z208z554: [ 359 -137   24 -175 -117   44 -207  -35 -111 -139  -53  -66  173  184
  119  -17  -97   42   78 -124  -57 -191    6    4  -47]
z431z947: [-106   -4    5  -13   94  -60  -75   42  108  231   12   96  -15   17
  -74  -86  103   -8  -26  -89   14   55  -77  101   96]
z435z582: [-423  182  -11  208  269   13   36  -84  -28   33  -98  -76 -139 -246
  153 -219  114    4 -102  -18  157  473  152 -287   80]
z431z947: [ -98   16  -74 -110 -111  101  -74    5  197  218  -50   65  -32   81
   24   62   76   26 -146  -85  -55 -142  -63   36 -103]
z972z925: [  -8   39  398   82  109  -85 -262  -80  -29 -367  337 -333  -78   32
   31 -441  116 -165  -87   46  137  384 -133 -112  356]
z131z19: [ 210  -60   63  -64   54  -47  -20   50  -61  -39   26  -65  189   22
 -120  -29  -39  -93  143   76   85   66   23  -60   20]
z131z19: [-243    5  277  187   38 -320 -123 -155 -175   -9  256  187 -338   84
  -40 -324  276   24  -41 -136  -28  484 -238  -50  172]
z972z925: [-322  143 -420  170   81  119  530 -167 -101  -13 -362  128  -44 -307
  -90  449 -157  232    2   59 -122  -88  165 -125 -221]
z972z925: [-135    3  226   55  133 -135  -76  -51  -54  -47  223 -263 -184   -9
  -26 -427  217  -51 -129  125  234  502 -112 -233  308]
z431z947: [   7   45 -181  131  277   49  344 -109 -194 -250 -139 -261   91 -277
   42 -141 -193  195   79  106  176  143  251 -251  142]
z431z947: [ 180  -90  125 -203 -200   79 -346  -61   -6  -38  -55  -99  -12  215
  215  -80   39  -73  -81 -178  -75 -169  -67   80   33]
z131z19: [ 188    0  -28    8  112   16  183   46   -4 -126   40 -140  197  -86
 -157   19 -154  -12  137  197  109   -7   83 -119   17]
z208z554: [-412  168  161  170  309  -16  -57  -16  266   39  288 -290 -224 -131
    2 -508  208   16 -286  112  257  484 -103 -230  373]
z435z582: [-185   93  117  -44  149   71 -167   30  259  173   24 -190  -11  -42
  -33 -186  132 -176 -145   39  138  174  -56  -64  201]
z131z19: [-350  177   77  194    5   52  -93 -215  -52 -156  -47   53 -249  -99
  348 -200   71   49 -148 -251  -70  197   96 -122  -27]
z435z582: [ -81  -56  347  -27   -6 -204 -340   44   89  105  321  -28 -190  201
 -143 -244  292 -185 -117   15   30  284 -351  108  284]
z396z701: [ 101  -65  197    1  -27 -134 -108  119  -80 -107  227  -24   61   60
 -127  -67   97 -182   66   89   64  172  -81   94   70]
z208z554: [ -22  -43  353    9  -19 -174 -296    4    1   12  235  -68 -244  144
   28 -299  195 -180  -65  -12   32  206 -222  115  312]
z431z947: [ -76  -30   84  123   41 -180   59  -82 -208  -78  101   22 -203   -9
   11 -177   87   81    9   10   34  261  -58  -68  126]
z972z925: [ 334 -113  -23 -220 -161   81 -207  149  -12   90 -174  121  305  123
   60  213  -94 -179  176 -138  -85 -341  111  245 -193]
z431z947: [ 220  -67  147  -50 -106  -61 -123  -39 -162 -121  -11   20   33   99
   58   -8  -36 -110  134  -44  -44  -21    7   11  -27]
z208z554: [ 304  -88  379 -187 -361    9 -542  -54  131 -105  270   35  -92  408
  295 -315   69 -100  -88 -301 -150 -259 -183  169   -4]
z131z19: [-461   72  -52   28  -10  -60  -33  -62   46  424 -167  204 -296  -12
  -42  130  285  -38 -171  -36  -44  273 -133  -88  -67]
z431z947: [ 267 -114  204 -229 -138  -42 -411  293  185  258  147  105  230  272
 -148  121  125 -333   87   66   12  -48 -148  140 -137]
z431z947: [-137   -2 -232  171   40 -150  455  141 -128  124  -40  298  -27 -173
 -339  463  -41   45  162  246  -68   -6    7  140 -167]
z435z582: [  -3   38  458  -48  -84   11 -631 -118   -7 -127   97 -190 -203  193
  454 -484  186 -247 -140 -224   47  279  -46 -141  173]
z396z701: [  73   15  101 -149 -187  129 -233  -13  207   40   33  -33   12  166
   77   26   24 -100 -109  -64  -78 -192  -88   13  -92]
z131z19: [ 171   27 -538 -110 -283  305  407   23  -36   92 -534  370  329 -121
   92  737 -367  138  204 -113 -257 -711  402   94 -716]
z435z582: [  38  -64  101  -23  -56 -165  -30  189  198  228  311  205  -15  152
 -309   40  120  -59   16   98  -30  -43 -253  215    8]
z131z19: [ -83  -55  -71   96  130 -161  225   51 -248  -24   -1  -25  -21 -130
 -204   78   67   10   75  192  105  289   -3  -31   95]
z396z701: [-254   85  575   11  -78 -208 -610  -93  249  294  345  176 -372  296
   95 -522  429 -280 -181 -245  -13  438 -351  -65  158]
z431z947: [  54   12  319  -66  -33  -69 -381   79  125  111  118   75   42  137
   -6 -128  131 -329   52  -99   -7   93 -100  121   56]
z396z701: [ -31  -65  293   -4   40 -201 -208  -24  -48   -2  261  -95 -145  113
  -78 -369  232 -106  -65  -22  102  331 -213   29  310]
z208z554: [-150   30  -82  -60   11  -19  -33  183  293  574  -88  318  -10   34
 -144  185  104 -103   12  -14  -39 -112  -60  156 -135]
z972z925: [  65 -151   80  -79 -110 -192  -37  118   55  227  257   86 -166  208
 -192  -72  172   45  -62  101   13    5 -278  149  113]
z435z582: [-236   61    2  218  222 -110  176 -105 -268 -182  -32 -105 -128 -232
   32 -168   50   45   12   42  121  413  102 -141  188]
z396z701: [-108   79  -28   95   27    2  139 -187    9   18  -61   60 -180  -61
  129 -174  -53  160  -25 -122  -31  -20   57 -108   25]
z396z701: [-114   -2  371  -19  -75 -202 -299   62   41  221  205  104 -178  147
  -91 -180  316 -333  -25   18   59  369 -205    7   79]
z972z925: [ -83   41  616   25   92 -149 -519 -170    1 -261  396 -391 -221  156
   76 -672  307 -277 -185  -16  184  634 -275 -245  475]
z131z19: [ 380 -114  -15 -227 -165  150 -240   46   72  -29  -94  -40  191  183
  211    4 -159    9   48 -183  -90 -463   63  187  -58]
z972z925: [-205  158  -96   87  237  186   22   41  222  -74    4 -220  114 -183
   43  -61  -50   34 -135   84  124  104  110 -166   47]
z396z701: [ 150  -63  -55 -152  -69   52  -49   42  -11  113 -161    1  138   59
  -47  182  -30  -88   69   25  -15 -120   23    4  -99]
z431z947: [-322  126 -385    3  -75  152  245  -33   86  380 -424  387   46 -139
  -48  529   -9   64  -10 -102 -170 -157  147  -47 -480]
z431z947: [ 453 -238  -37 -373 -354   39 -227  359  264  300  137  171  277  381
 -251  412    0 -132   47  100 -134 -564 -229  394 -250]
z435z582: [ 143   30 -275  -14  143  213  149    8   55  -38 -247  -92  207 -153
  239  -46 -293  210   74 -105   46 -324  324  -15  -36]
z208z554: [ -21  -33  183   -9  -63 -145 -237  -98 -236   83  -81  156  -94   95
  153 -159  172 -120   75 -190    3  320   16 -134  -72]
z208z554: [-269   49  -17  121  363  -88  107   34   29  112   42 -211  -84 -189
 -148 -223  121   25  -82  173  231  409  -37 -126  352]
z431z947: [-120  170  369  -10  146  133 -530  102  271  -77  132 -230  165  -26
  182 -325  138 -438  -94  -94  156  293   66  -47  133]
z431z947: [-296  -87 -160  320   68 -465  587  -21 -290  216  146  428 -504  -83
 -427  228  114  317   90  234 -121  189 -287  170  125]
z396z701: [ -33  -83 -248   75  -16 -131  337  -95 -366   26 -221  206  -70  -87
  -71  232  -36  214  132    0  -70   50   72  -43 -137]
z208z554: [ 533 -283  280 -273 -260 -148 -370  169  -58  -11  260  -45   80  388
  -38 -127   61 -156   94    4   -9 -195 -222  274  119]
z972z925: [ 254 -137 -299 -122 -207   12  265   31 -130  142 -237  266  107   64
  -84  425 -177  168  174   -6 -169 -442   67  139 -308]
z435z582: [ -70  -55   13   10   79 -112   60   91  131  122  239  -55 -107   46
 -222 -105  111   85 -107  142   69   66 -218   94  221]
z208z554: [-168    5  304  114  183 -179 -193   -2    2 -120  374 -239 -193   23
  -44 -483  242  -58 -155   75  188  500 -204  -75  413]
z972z925: [-219   64  208  110  -95 -132  -56 -148   32   63  181  137 -362   71
   89 -279  176   19 -123 -129  -49  169 -143  -23   75]
z435z582: [-405  114  119  143   99  -58  -80 -123  119   70  168  -68 -358  -15
   79 -318  227   88 -273  -27   60  351 -163 -163  203]
z208z554: [-304  227 -366  -81  100  436   32   43  322  288 -518   -2  267 -262
  201  306 -102  -74 -114 -132   10 -215  367  -98 -322]
z131z19: [ 137 -118  455  -74 -192 -134 -622  122 -139 -244  302  -69  -39  267
  161 -186  240 -346  -46 -115  -32  200 -190  254  144]
z131z19: [-196  138  153    5  223   61 -112  -33  332  135  133 -249  -39  -49
  -64 -350  113  -88 -172   76  195  259  -82 -229  247]
z435z582: [ -49   88 -124   56   40   81  188  -66   20  -38 -101   59   99 -126
   -2   63 -107   66   49  -40  -12  -51  147  -96 -146]
z131z19: [-231   57 -368   72   85  100  283   81   40  203 -266  109  -22 -176
  -60  424  -75  143  -33  142  -50 -116   93   -6 -171]
z435z582: [-101  -14   33   -2   14  -68   20   42   41   99   73  -21  -86   17
 -181   73  111  -58  -60  141   20  110 -152   18   83]
z972z925: [ 262 -162  450   60  -10 -348 -185   15 -194 -317  528 -141 -157  216
 -183 -359  119  -90   74  147   58  278 -335   97  397]
z208z554: [ -88  135 -237  124   53  246  346 -181  -79 -469 -148 -257   81 -265
  101  150 -257  189  -70   59  -29 -146  220 -145  -54]
z396z701: [ 365 -244 -189 -133 -199  -46  220   46 -195 -147   32  -57   21  142
 -142  261 -148  236   54  159  -98 -389 -119  197   10]
z131z19: [-252  -68  285   -7  -45 -267 -288   36  295  427  438   92 -533  312
 -136 -353  398   56 -308   26   -8  201 -553  130  361]
z972z925: [ 487  -51  -64  -94 -165  196  -10  -51 -182 -466 -146  -76  365   21
  241  135 -362   24  218 -134 -108 -427  290   24 -248]
z435z582: [ -59   50 -501  122  297  120  562   48  -53   39 -306  -53  177 -343
 -103  272 -282  306  114  211   98 -116  292 -151  -82]
z972z925: [-107  -22  266  136   82 -215 -146  -57 -210 -149  218  -95 -239   21
   79 -367  190  -44  -41    8  110  463  -99  -91  259]
z208z554: [-213  -49  221  124  213 -402  -43   32  -56  407  218  166 -324   60
 -220 -361  324  -24   27   86  164  585 -251 -109  287]
z396z701: [ 490 -249  201 -219 -329  -14 -352   49   -3 -246  264 -146  -85  392
  174 -120  -71   58  -65  -88 -161 -504 -250  395  208]
z435z582: [ 305 -145  250 -118  -99  -83 -253  -22 -248 -273   74 -203   60  147
   50 -128   27 -177   82   -2   32   79  -63   50  168]
z131z19: [ -58   61  151   36  201   32 -161 -163 -210 -232 -146 -313   40 -138
  211 -324   35 -132    6  -81  175  401  168 -263  219]
z972z925: [ 610 -114   31 -140 -124  164  -74   57 -169 -530  -47 -224  425   32
  163   83 -367  -95  248  -41  -45 -463  240  193  -45]
z396z701: [ 118  -38   67 -177 -295   94 -150   -1   78    3   10   15   32  180
    0  184   41 -129  -68   -6 -105 -191  -92   30 -197]
z208z554: [ 174   10 -424 -197 -171  356  237  186  198   83 -360   52  398  -93
  -97  726 -300  -41   72  110 -152 -696  213  223 -412]
z131z19: [-230  149  -16  188  216    0  163  -22  146   39  125  -34  -91 -164
   37 -287    7  127  -69   51  153  238   93 -236   53]
z396z701: [   5 -309  827 -170 -193 -638 -806   40 -201  340  542   95 -522  559
 -194 -610  745 -452 -104 -122   55  698 -728  315  609]
z396z701: [ 139   16   38 -113   60  130 -168  -65  122  -43  -64 -151  171   40
   99 -163  -82  -13   -6 -134   31 -109   52  -59   68]
z431z947: [  20  -73  243 -131  -74 -215 -347  168  276  563  178  354  -76  305
 -268   26  252 -227   43  -32  -79   32 -354  182  -10]
z972z925: [-110  -44  142  128  -34 -326  -53  -48 -297  207  -32  437 -213   59
  -27   -2  184  -76  188 -144  -91  318  -65   31  -88]
z208z554: [ 452  -31 -430  -26  -30  337  460   54  -98 -553 -200 -270  429 -201
   68  431 -585  257  170  198  -58 -680  368   51 -209]
z396z701: [-212  215 -320  151  234  317  322  -65   87 -277 -198 -233  211 -378
  148   51 -241  174  -79   20   92  -56  366 -199  -88]
z435z582: [-342  121  155   84  225   -7 -179  -57  229  127  171 -229 -243  -19
   59 -411  218   19 -273   58  185  426 -143 -277  286]
[ -83  -57  402   12  180 -241 -389  -26  -38   60  276 -192 -212  119
   41 -632  311 -136 -100  -69  206  534 -216  -47  493]  z396z701
[   8   74 -173   74  105   95  183    8 -124 -125 -216   35  246 -206
   19  194 -161  -13  161    7   21   11  277 -104 -205]  z431z947
[ -59   34  319  160  187 -155 -198 -164 -217 -238  164 -225 -218  -28
  279 -642  115   -3  -23  -82  200  537   42 -286  327]  z131z19
[ -76  109   99  -18  121  116  -78  -29  148  -64   35 -217  136 -101
   38 -258   33 -136  -71  -36  158  161  101 -132   97]  z131z19
[-108  -12  271   47  153 -232 -220  -31  -95  186   81   17 -162   50
  -16 -350  238 -150   34  -27  144  502 -104 -153  219]  z431z947
[-171   28 -484   40   38   87  437   -2  -36  258 -374  254   44 -190
  -88  444 -130  254   52    6 -100 -230  166   14 -278]  z131z19
[  37 -102 -147   44 -184 -193  223   82  -30  227   99  468 -127  139
 -248  355    2  190  102   45 -220 -227 -190  204 -250]  z131z19
[ 117  -67 -217  -41   14  -61  289  214  -53  242 -152  242  248  -92
 -327  433  -84  -86  254  172   -5 -138   94  147 -223]  z431z947
[ 263 -154  464 -172 -154 -190 -369   92   81  -62  463 -189  -47  331
 -244 -232  219 -282  -50  163   68  149 -402   99  276]  z435z582
[ -76   49  -30    6   79  -89  129  274  261  437  103  274  166  -36
 -399  220   89 -189  125  221   84  101  -40    3 -214]  z431z947
[-184  -46 -269   85  -26 -152  415  -52 -151  240 -126  295 -184  -70
 -236  288   39  228   37   67  -99   -9  -74   41 -112]  z131z19
[ 253 -166  529 -237 -445 -160 -657   81   76   46  384   80 -176  528
   10  -84  295 -346  -93  -55 -141   -9 -437  197   -1]  z435z582
